Below are the code and all the weights of a small trained network. Each question names an input and a target symbol and asks about switching units off, where a switched-off unit gives its printed mean instead of its output.

import numpy as np


def w(rows, s, z=0):
    codes = np.array(rows[::2]) - 128.0
    scale = np.full(codes.shape[1], s)
    scale[-1] = z or s
    return codes * scale


def f(y):
    return np.maximum(y, 0)


def softmax(a):
    e = np.exp(a - a.max(-1, keepdims=True))
    return e / e.sum(-1, keepdims=True)


def log_softmax(a):
    a = a - a.max(-1, keepdims=True)
    return a - np.log(np.exp(a).sum(-1, keepdims=True))


def net(x, mask):
    ids = ['γδηθλστφ'.index(c) for c in x.split()]
    T = len(ids)
    res = E[ids] + P[:T]
    u = 0
    for l in range(2):
        r = res
        for j in range(3):
            rows = slice(3 * j, 3 * j + 3)
            q, k, v = (r @ M[l][rows].T for M in (Q, K, V))
            z = softmax(np.where(np.tri(T) > 0, q @ k.T / 3**0.5, -1e9)) @ v
            o = O[l][rows]
            res = res + np.where(mask[u + j], z, o[:, -1]) @ o[:, :-1]
        u += 3
        y = f(res @ A[l][:, :-1].T + A[l][:, -1])
        res = res + np.where(mask[u : u + 8], y, B[l][:, -1]) @ B[l][:, :-1]
        u += 8
    return log_softmax(res[-1] @ U[:, :-1].T + U[:, -1])


Q, K, V, O, A, B = {}, {}, {}, {}, {}, {}
E = w([
[6,81,130,125],'γ',
[133,176,69,127],'δ',
[154,86,67,143],'η',
[142,152,80,122],'θ',
[134,141,106,92],'λ',
[146,146,78,129],'σ',
[183,106,170,137],'τ',
[149,142,180,138],'φ',
],0.026)
P = w([
[146,155,142,179],'0',
[113,134,51,160],'1',
[113,119,72,140],'2',
[112,101,83,127],'3',
[110,91,99,117],'4',
[110,79,109,111],'5',
[108,67,117,105],'6',
[116,52,127,101],'7',
[117,45,134,92],'8',
[119,31,134,83],'9',
[119,17,135,80],'10',
[123,11,139,72],'11',
[123,7,139,65],'12',
[122,2,143,56],'13',
],0.0093)
Q[0] = w([
[160,114,79,99],'0.h1',
[144,128,59,45],'0.h1',
[135,153,164,102],'0.h1',
[118,118,140,137],'0.h2',
[125,117,100,251],'0.h2',
[137,130,135,192],'0.h2',
[205,108,104,150],'0.h3',
[167,144,187,107],'0.h3',
[28,26,126,173],'0.h3',
],0.015)
K[0] = w([
[86,80,69,175],'0.h1',
[84,33,135,191],'0.h1',
[164,139,127,170],'0.h1',
[127,106,109,149],'0.h2',
[152,103,146,193],'0.h2',
[138,142,103,160],'0.h2',
[44,182,91,128],'0.h3',
[49,144,167,204],'0.h3',
[202,2,108,165],'0.h3',
],0.015)
V[0] = w([
[124,35,74,155],'0.h1',
[41,218,139,98],'0.h1',
[54,130,155,114],'0.h1',
[119,85,124,206],'0.h2',
[129,19,154,2],'0.h2',
[40,53,149,172],'0.h2',
[65,195,165,131],'0.h3',
[22,92,130,159],'0.h3',
[166,45,161,169],'0.h3',
],0.0089)
O[0] = w([
[131,50,117,152,255],'0.h1',
[106,194,171,30,83],'0.h1',
[59,121,147,49,137],'0.h1',
[83,82,165,40,164],'0.h2',
[99,66,121,221,137],'0.h2',
[99,2,197,132,140],'0.h2',
[171,93,79,100,34],'0.h3',
[31,120,74,56,141],'0.h3',
[130,219,142,85,155],'0.h3',
],0.0083,0.0096)
A[0] = w([
[70,146,58,138,102],'0.n1',
[158,183,149,75,2],'0.n2',
[80,155,49,145,124],'0.n3',
[90,162,166,70,107],'0.n4',
[206,89,210,75,144],'0.n5',
[90,175,111,129,97],'0.n6',
[135,211,249,169,98],'0.n7',
[160,203,136,123,101],'0.n8',
],0.011,0.0092)
B[0] = w([
[188,121,217,73,226],'0.n1',
[250,246,2,115,140],'0.n2',
[179,27,161,90,249],'0.n3',
[134,82,127,180,252],'0.n4',
[178,146,203,146,245],'0.n5',
[185,59,108,130,137],'0.n6',
[182,225,143,68,191],'0.n7',
[65,158,76,61,173],'0.n8',
],0.0081,0.0039)
Q[1] = w([
[144,208,133,172],'1.h1',
[88,131,130,75],'1.h1',
[218,102,122,78],'1.h1',
[5,61,140,70],'1.h2',
[82,206,120,78],'1.h2',
[188,117,118,146],'1.h2',
[145,224,122,94],'1.h3',
[53,82,104,4],'1.h3',
[30,140,115,147],'1.h3',
],0.012)
K[1] = w([
[197,194,149,24],'1.h1',
[84,164,66,176],'1.h1',
[153,97,202,207],'1.h1',
[8,192,102,97],'1.h2',
[168,158,169,108],'1.h2',
[167,101,128,144],'1.h2',
[98,136,196,134],'1.h3',
[176,184,61,149],'1.h3',
[191,182,104,60],'1.h3',
],0.013)
V[1] = w([
[85,166,120,221],'1.h1',
[146,103,15,144],'1.h1',
[161,159,195,204],'1.h1',
[161,142,87,210],'1.h2',
[191,170,254,80],'1.h2',
[91,96,168,205],'1.h2',
[153,127,123,147],'1.h3',
[222,120,223,164],'1.h3',
[73,93,211,198],'1.h3',
],0.0096)
O[1] = w([
[60,132,132,198,111],'1.h1',
[95,2,76,64,186],'1.h1',
[103,107,188,145,133],'1.h1',
[134,75,152,173,113],'1.h2',
[181,128,107,127,4],'1.h2',
[148,207,159,154,248],'1.h2',
[115,145,129,148,179],'1.h3',
[73,127,57,254,195],'1.h3',
[79,144,53,78,30],'1.h3',
],0.0093,0.012)
A[1] = w([
[132,160,80,210,91],'1.n1',
[254,105,140,120,84],'1.n2',
[75,129,167,121,249],'1.n3',
[61,142,114,74,156],'1.n4',
[167,15,161,165,124],'1.n5',
[49,100,202,108,136],'1.n6',
[121,201,191,110,135],'1.n7',
[95,183,215,85,83],'1.n8',
],0.0097,0.016)
B[1] = w([
[120,86,195,21,152],'1.n1',
[54,152,57,103,166],'1.n2',
[227,72,75,125,212],'1.n3',
[139,207,130,254,151],'1.n4',
[78,215,192,127,253],'1.n5',
[199,203,58,47,181],'1.n6',
[38,3,72,161,185],'1.n7',
[85,112,140,118,173],'1.n8',
],0.0079,0.027)
U = w([
[152,203,121,191,219],'γ',
[158,108,80,124,91],'δ',
[160,87,60,115,55],'η',
[79,81,53,190,136],'θ',
[101,173,70,143,63],'λ',
[214,125,2,203,194],'σ',
[194,104,75,126,161],'τ',
[102,158,131,118,2],'φ',
],0.0086,0.0048)

Each question gives the input, a string of symbols that net reads in full, and the target symbol t.
The units are the heads (3 rows each of Q, K, V and O) and the neurons (one row each of A and B). Each row of codes is followed by its name. A weight is (code - 128) times the scale printed after its matrix; where a second scale follows, it is the last column's (O, A, B and U).
mask holds one flag per unit, layer by layer, with each layer's heads first. A switched-off unit (its flag False) gives its mean, the last column of its rows in O or B, instead of its output. The means were averaged over made-up inputs and are rounded, as every weight is.
A unit's drop is (log p(t) with every unit on - log p(t) with that unit switched off) / (log p(t) with every unit on - log p(t) with every unit switched off).
The circuit of an input: a set's keep is (log p(t) with only the set's units on - log p(t) with every unit switched off) / (log p(t) with every unit on - log p(t) with every unit switched off). Starting from the 12 units with the biggest drops (on a tie, the unit counted first), units are removed one at a time, each time the one whose removal leaves the highest keep (on an exact tie, the one counted first), for as long as the keep stays at least 0.8.
units of the circuit, in order: the units of the circuit, biggest drop first
most important unit: the unit with the biggest drop
top k neurons: the k neurons with the biggest drops, biggest first
k most important neurons of layer l: the k neurons of layer l with the biggest drops, biggest first
which heads matter: for each layer, one digit per head in row order, 1 if its drop is at least 0.15 and else 0, layers parted by /
input η σ θ γ, target σ: most important unit => 1.n5
input δ η δ θ η η η η γ φ φ τ, target φ: which heads matter => 111 / 001
input η η σ θ, target θ: units of the circuit, in order => (0.h1, 1.h1)
input τ γ η η η δ η η η η φ η θ τ, target θ: which heads matter => 001 / 001
input λ φ θ φ φ φ γ η φ η, target τ: units of the circuit, in order => (0.h2, 0.n8, 1.h3, 0.h1)
input σ δ η δ δ η η η η γ, target τ: which heads matter => 110 / 001
input δ η λ δ δ δ δ τ φ δ η γ η γ, target φ: top 4 neurons => (1.n6, 0.n8, 1.n7, 0.n2)
input η τ φ λ φ θ, target γ: units of the circuit, in order => (1.n7, 1.n5, 0.h1, 1.h2)
input η φ φ θ σ φ δ η η γ δ δ η λ, target σ: top 2 neurons => (1.n5, 0.n1)
input δ γ φ δ, target φ: top 3 neurons => (0.n8, 1.n5, 1.n2)
input η γ φ γ η η η η φ τ δ γ, target σ: units of the circuit, in order => (1.n3, 1.n6, 1.n4)
input δ δ η φ τ η θ η γ η φ, target φ: top 3 neurons => (0.n8, 1.n5, 0.n2)
input η θ τ η η λ η σ σ φ γ δ η θ, target σ: which heads matter => 100 / 000
input λ θ τ η η θ η δ φ γ τ λ δ φ, target τ: most important unit => 0.h1
input η φ η δ η η τ η γ η, target σ: top 3 neurons => (1.n5, 0.n1, 1.n3)
input η γ η φ φ, target σ: which heads matter => 101 / 000
input φ η δ λ δ η δ θ η φ φ λ, target θ: which heads matter => 110 / 101
input φ η φ η η λ η γ σ η δ φ φ τ, target γ: 2 most important neurons of layer 0 => (0.n2, 0.n8)
input γ δ η, target λ: which heads matter => 111 / 110
input φ η γ η δ, target γ: top 2 neurons => (0.n7, 0.n8)
input η φ δ φ σ σ θ δ τ λ, target γ: top 3 neurons => (0.n5, 1.n7, 1.n5)
input σ φ θ τ, target γ: units of the circuit, in order => (1.h1)
input η δ η δ τ φ γ φ λ, target σ: top 3 neurons => (1.n5, 0.n3, 0.n1)
input φ φ φ, target σ: which heads matter => 110 / 010
input λ η η φ φ, target θ: top 2 neurons => (1.n7, 1.n5)
input θ δ η φ, target θ: top 2 neurons => (1.n7, 0.n7)
